Below are the code and all the weights of a small trained network. Each question names an input and a target symbol and asks about switching units off, where a switched-off unit gives its printed mean instead of its output.

import numpy as np


def w(rows, s, z=0):
    codes = np.array(rows[::2]) - 128.0
    scale = np.full(codes.shape[1], s)
    scale[-1] = z or s
    return codes * scale


def norm(h):
    return h / np.sqrt((h * h).mean(-1, keepdims=True) + 1e-5)


def f(y):
    return y / 2 * (1 + np.tanh(0.7978845608 * (y + 0.044715 * y**3)))


def softmax(a):
    e = np.exp(a - a.max(-1, keepdims=True))
    return e / e.sum(-1, keepdims=True)


def log_softmax(a):
    a = a - a.max(-1, keepdims=True)
    return a - np.log(np.exp(a).sum(-1, keepdims=True))


def net(x, mask):
    ids = ['ΛΣΦΨαβγδεζηθπτω'.index(c) for c in x.split()]
    T = len(ids)
    res = E[ids] + P[:T]
    u = 0
    for l in range(3):
        q, k, v = (norm(res) @ M[l].T for M in (Q, K, V))
        z = softmax(np.where(np.tri(T) > 0, q @ k.T / 3**0.5, -1e9)) @ v
        res = res + np.where(mask[u], z, O[l][:, -1]) @ O[l][:, :-1]
        u += 1
        y = f(norm(res) @ A[l][:, :-1].T + A[l][:, -1])
        res = res + np.where(mask[u : u + 4], y, B[l][:, -1]) @ B[l][:, :-1]
        u += 4
    return log_softmax(norm(res)[-1] @ U[:, :-1].T + U[:, -1])


Q, K, V, O, A, B = {}, {}, {}, {}, {}, {}
E = w([
[128,116,109,145,128],'Λ',
[135,135,102,125,97],'Σ',
[152,120,127,133,117],'Φ',
[96,117,124,122,148],'Ψ',
[106,121,137,95,125],'α',
[110,140,112,116,110],'β',
[117,141,145,116,122],'γ',
[122,109,113,107,120],'δ',
[114,255,133,147,143],'ε',
[156,143,127,143,110],'ζ',
[130,147,138,142,125],'η',
[127,112,133,114,130],'θ',
[138,109,136,130,150],'π',
[113,116,106,110,116],'τ',
[139,135,155,136,131],'ω',
],0.0056)
P = w([
[117,113,146,168,170],'0',
[107,179,31,73,8],'1',
[98,187,23,60,28],'2',
[105,177,32,55,14],'3',
[99,156,37,51,44],'4',
[74,151,34,16,34],'5',
[92,153,23,13,41],'6',
[104,170,18,23,6],'7',
[94,146,31,5,36],'8',
],0.0018)
Q[0] = w([
[209,116,215,189,203],'0.h1',
[8,152,5,61,2],'0.h1',
[174,116,203,181,178],'0.h1',
],0.0041)
K[0] = w([
[132,170,98,58,111],'0.h1',
[112,60,189,253,170],'0.h1',
[137,163,105,77,115],'0.h1',
],0.0055)
V[0] = w([
[114,71,43,92,145],'0.h1',
[26,175,91,111,76],'0.h1',
[64,115,170,5,145],'0.h1',
],0.0027)
O[0] = w([
[102,53,94,165,59,254],'0.h1',
[4,142,69,196,118,214],'0.h1',
[34,137,194,138,35,107],'0.h1',
],0.0026,0.00066)
A[0] = w([
[101,103,254,118,138,33],'0.n1',
[114,72,90,79,167,156],'0.n2',
[170,159,63,183,85,2],'0.n3',
[161,159,137,129,75,82],'0.n4',
],0.0039,0.00073)
B[0] = w([
[135,186,98,74,11,12],'0.n1',
[187,212,174,160,62,221],'0.n2',
[64,118,146,3,117,197],'0.n3',
[71,91,98,111,148,181],'0.n4',
],0.0029,0.0011)
Q[1] = w([
[176,85,85,70,72],'1.h1',
[39,102,198,192,184],'1.h1',
[153,253,74,83,142],'1.h1',
],0.0064)
K[1] = w([
[139,1,157,200,210],'1.h1',
[158,182,49,14,56],'1.h1',
[20,195,215,224,131],'1.h1',
],0.0049)
V[1] = w([
[79,148,44,7,8],'1.h1',
[136,130,218,131,155],'1.h1',
[136,110,165,211,150],'1.h1',
],0.0021)
O[1] = w([
[207,122,142,253,92,252],'1.h1',
[110,143,135,46,83,72],'1.h1',
[77,115,114,102,126,84],'1.h1',
],0.0025,0.0018)
A[1] = w([
[160,1,102,143,104,59],'1.n1',
[197,104,90,63,117,44],'1.n2',
[77,157,45,97,21,2],'1.n3',
[151,112,106,98,106,108],'1.n4',
],0.0036,0.00088)
B[1] = w([
[91,227,104,82,19,142],'1.n1',
[82,151,212,180,203,150],'1.n2',
[188,116,236,245,251,252],'1.n3',
[111,138,162,171,172,148],'1.n4',
],0.0027,0.0039)
Q[2] = w([
[121,148,134,7,184],'2.h1',
[132,172,143,74,160],'2.h1',
[126,118,142,190,101],'2.h1',
],0.017)
K[2] = w([
[165,99,140,248,89],'2.h1',
[148,131,106,244,114],'2.h1',
[111,147,96,36,161],'2.h1',
],0.012)
V[2] = w([
[44,156,144,131,161],'2.h1',
[120,2,117,104,135],'2.h1',
[123,177,37,158,150],'2.h1',
],0.0075)
O[2] = w([
[22,125,89,81,111,162],'2.h1',
[127,26,188,126,194,4],'2.h1',
[147,110,2,123,106,198],'2.h1',
],0.0069,0.0034)
A[2] = w([
[226,103,70,171,139,108],'2.n1',
[173,42,219,182,238,59],'2.n2',
[25,2,50,216,95,6],'2.n3',
[160,104,207,235,95,120],'2.n4',
],0.0045,0.0022)
B[2] = w([
[58,163,191,111,175,201],'2.n1',
[115,154,4,57,5,226],'2.n2',
[192,159,247,180,216,182],'2.n3',
[89,19,20,107,51,249],'2.n4',
],0.004,0.0018)
U = w([
[158,106,171,210,179,254],'Λ',
[29,128,64,234,186,56],'Σ',
[149,52,85,86,220,176],'Φ',
[52,94,165,140,170,194],'Ψ',
[138,190,203,86,143,176],'α',
[127,141,110,129,118,93],'β',
[208,182,126,93,210,153],'γ',
[97,215,158,161,69,89],'δ',
[61,143,63,18,160,76],'ε',
[240,105,120,50,109,106],'ζ',
[252,114,33,216,166,40],'η',
[219,153,189,186,43,128],'θ',
[112,13,83,143,49,128],'π',
[36,122,192,174,65,80],'τ',
[106,90,181,35,107,183],'ω',
],0.012,0.0049)

Each question gives the input, a string of symbols that net reads in full, and the target symbol t.
The units are the heads (3 rows each of Q, K, V and O) and the neurons (one row each of A and B). Each row of codes is followed by its name. A weight is (code - 128) times the scale printed after its matrix; where a second scale follows, it is the last column's (O, A, B and U).
mask holds one flag per unit, layer by layer, with each layer's heads first. A switched-off unit (its flag False) gives its mean, the last column of its rows in O or B, instead of its output. The means were averaged over made-up inputs and are rounded, as every weight is.
A unit's drop is (log p(t) with every unit on - log p(t) with that unit switched off) / (log p(t) with every unit on - log p(t) with every unit switched off).
The circuit of an input: a set's keep is (log p(t) with only the set's units on - log p(t) with every unit switched off) / (log p(t) with every unit on - log p(t) with every unit switched off). Starting from the 12 units with the biggest drops (on a tie, the unit counted first), units are removed one at a time, each time the one whose removal leaves the highest keep (on an exact tie, the one counted first), for as long as the keep stays at least 0.8.
circuit, biggest first: the units of the circuit, biggest drop first
most important unit: the unit with the biggest drop
k most important neurons: the k neurons with the biggest drops, biggest first
top k neurons in layer l: the k neurons of layer l with the biggest drops, biggest first
input Ψ θ δ η τ δ ω ζ, target Ψ: circuit, biggest first -> (2.h1, 1.n3, 2.n3)
input Σ γ η, target η: circuit, biggest first -> (2.h1, 1.h1, 1.n3, 0.h1)
input τ ζ Φ η δ η γ δ ω, target Λ: 2 most important neurons -> (2.n3, 1.n1)
input η Σ θ, target ε: most important unit -> 1.h1
input β δ θ, target Σ: circuit, biggest first -> (0.h1, 2.h1, 2.n3, 2.n2)
input δ γ Σ δ π η θ δ ζ, target π: 2 most important neurons -> (1.n3, 2.n4)
input θ δ Σ α δ Σ θ Σ γ, target θ: circuit, biggest first -> (2.h1, 0.h1)
input α α η δ Σ β β Ψ, target τ: circuit, biggest first -> (0.h1, 2.h1, 1.h1)
input Σ η θ γ γ, target η: circuit, biggest first -> (2.h1, 1.h1, 0.h1)
input Λ δ δ Σ β δ δ Σ, target Φ: circuit, biggest first -> (1.h1, 2.h1, 0.h1)
input Λ Σ θ η, target Φ: 2 most important neurons -> (0.n3, 1.n3)
input π α β δ ζ Φ γ π, target ω: 3 most important neurons -> (0.n3, 2.n2, 1.n2)
input δ δ β Ψ α Σ Σ β, target π: 2 most important neurons -> (1.n3, 2.n4)
input δ ζ δ β Ψ, target π: most important unit -> 0.h1
input β δ Σ τ δ Σ η δ, target Σ: circuit, biggest first -> (0.h1, 2.h1, 2.n3, 2.n4)
input δ η γ τ δ η, target π: 2 most important neurons -> (1.n3, 2.n4)
input δ β Φ Σ, target π: 2 most important neurons -> (1.n3, 2.n4)
input π α Λ, target ω: 2 most important neurons -> (0.n3, 2.n2)
input β γ Σ, target Σ: 2 most important neurons -> (1.n3, 2.n3)
input Σ Σ Σ β Ψ Φ β β, target η: most important unit -> 2.h1
input τ ω γ δ δ θ β ω, target Λ: top 2 neurons in layer 1 -> (1.n3, 1.n1)
input τ Φ ω τ Φ θ θ, target Λ: 2 most important neurons -> (2.n3, 1.n1)
